Below are the code and all the weights of a small trained network. Each question names an input and a class and asks about switching units off, where a switched-off unit gives its printed mean instead of its output.

import numpy as np


def w(rows, s, z=0):
    codes = np.array(rows[::2]) - 128.0
    scale = np.full(codes.shape[1], s)
    scale[-1] = z or s
    return codes * scale


def f(y):
    return y / 2 * (1 + np.tanh(0.7978845608 * (y + 0.044715 * y**3)))


def log_softmax(a):
    a = a - a.max(-1, keepdims=True)
    return a - np.log(np.exp(a).sum(-1, keepdims=True))


def net(x, mask):
    res = np.array(x, float).reshape(1, 5) / 4 @ E
    y = f(res @ A[0][:, :-1].T + A[0][:, -1])
    res = res + np.where(mask, y, B[0][:, -1]) @ B[0][:, :-1]
    return log_softmax(res[-1] @ U[:, :-1].T + U[:, -1])


A, B = {}, {}
E = w([
[58,98,105,176,190,247,73,122,109,215,95],'x0',
[208,24,100,106,146,98,117,102,111,153,129],'x1',
[122,97,150,126,142,69,115,198,95,109,102],'x2',
[80,95,169,92,168,106,183,52,100,108,81],'x3',
[200,241,115,103,118,95,21,111,136,124,101],'x4',
],0.013)
A[0] = w([
[92,108,188,119,192,57,59,247,39,133,95,81],'N1',
[158,84,93,192,84,149,103,210,137,160,190,80],'N2',
[65,241,176,131,133,185,132,163,133,85,106,24],'N3',
[159,171,107,49,105,171,183,59,165,145,178,46],'N4',
[214,61,84,109,169,128,57,117,144,142,176,71],'N5',
[162,161,102,165,160,182,151,34,175,168,158,40],'N6',
[162,189,79,111,179,97,2,72,143,75,55,2],'N7',
[197,62,93,94,165,114,119,70,107,166,100,48],'N8',
[130,139,183,33,207,126,199,56,51,157,28,34],'N9',
[57,114,81,122,210,204,36,125,70,188,120,16],'N10',
],0.0089,0.0054)
B[0] = w([
[120,121,72,134,58,119,128,27,196,192,54,212],'N1',
[172,135,65,123,174,170,116,157,123,131,139,218],'N2',
[71,90,180,126,116,125,58,177,58,89,63,222],'N3',
[115,87,87,99,59,113,83,123,166,135,138,190],'N4',
[71,152,147,105,129,134,90,140,23,120,97,213],'N5',
[149,75,111,177,26,119,92,90,165,170,101,199],'N6',
[118,48,61,207,184,157,182,127,202,31,163,242],'N7',
[74,105,221,133,112,129,99,163,61,88,53,207],'N8',
[183,253,24,138,187,173,140,177,110,165,114,235],'N9',
[166,129,127,79,95,33,157,137,118,75,217,252],'N10',
],0.012,0.011)
U = w([
[168,162,134,36,100,7,153,131,123,68,181,106],'0',
[60,120,163,117,132,164,82,157,75,121,88,93],'1',
[170,210,76,141,152,193,70,187,134,175,143,129],'2',
[57,28,102,167,177,191,236,115,141,123,160,179],'3',
[114,116,106,114,70,136,85,31,162,198,104,111],'4',
[128,138,139,98,159,110,122,114,131,131,151,248],'5',
[129,126,187,134,160,139,139,91,138,156,160,81],'6',
],0.016,0.013)

Each question gives the input, the list of numbers given to net, and the class t.
The units are the neurons (one row each of A and B). Each row of codes is followed by its name. A weight is (code - 128) times the scale printed after its matrix; where a second scale follows, it is the last column's (A, B and U).
mask holds one flag per neuron, in row order. A switched-off neuron (its flag False) gives its mean, the last column of its row in B, instead of its output. The means were averaged over made-up inputs and are rounded, as every weight is.
A unit's drop is (log p(t) with every unit on - log p(t) with that unit switched off) / (log p(t) with every unit on - log p(t) with every unit switched off).
The circuit of an input: a set's keep is (log p(t) with only the set's units on - log p(t) with every unit switched off) / (log p(t) with every unit on - log p(t) with every unit switched off). Starting from all 10 units, units are removed one at a time, each time the one whose removal leaves the highest keep (on an exact tie, the one counted first), for as long as the keep stays at least 0.8.
circuit, biggest first: the units of the circuit, biggest drop first
most important unit: the unit with the biggest drop
top k neurons: the k neurons with the biggest drops, biggest first
drop when u is switched off: that unit's drop, to one decimal
input [-7,3,3,2,8], class 3: circuit, biggest first	N7
input [4,0,-2,3,-4], class 0: circuit, biggest first	N10, N7
input [8,-6,5,4,-7], class 0: top 2 neurons	N10, N7
input [1,8,4,-7,1], class 1: top 3 neurons	N5, N8, N9
input [4,7,-6,-5,-7], class 1: circuit, biggest first	N5, N7
input [-5,2,7,-4,-4], class 4: top 3 neurons	N1, N10, N7
input [-5,-8,-4,-3,2], class 1: top 2 neurons	N3, N10
input [0,-4,7,6,-6], class 4: top 2 neurons	N1, N7
input [8,5,-8,-5,-3], class 0: top 2 neurons	N10, N1
input [2,1,-8,-5,6], class 4: top 3 neurons	N6, N9, N4
input [2,-8,-8,7,0], class 1: top 2 neurons	N3, N1
input [-5,4,7,-1,-6], class 4: top 2 neurons	N1, N7
input [-1,-8,8,-4,-8], class 1: top 3 neurons	N7, N3, N6
input [4,3,8,3,-3], class 4: most important unit	N1
input [-6,-8,4,7,2], class 1: top 2 neurons	N3, N10
input [-2,2,-8,-6,-6], class 4: drop when N4 is switched off	0.2
input [8,-5,0,-3,4], class 0: drop when N10 is switched off	1.0
input [7,-6,7,5,1], class 0: drop when N6 is switched off	0.1
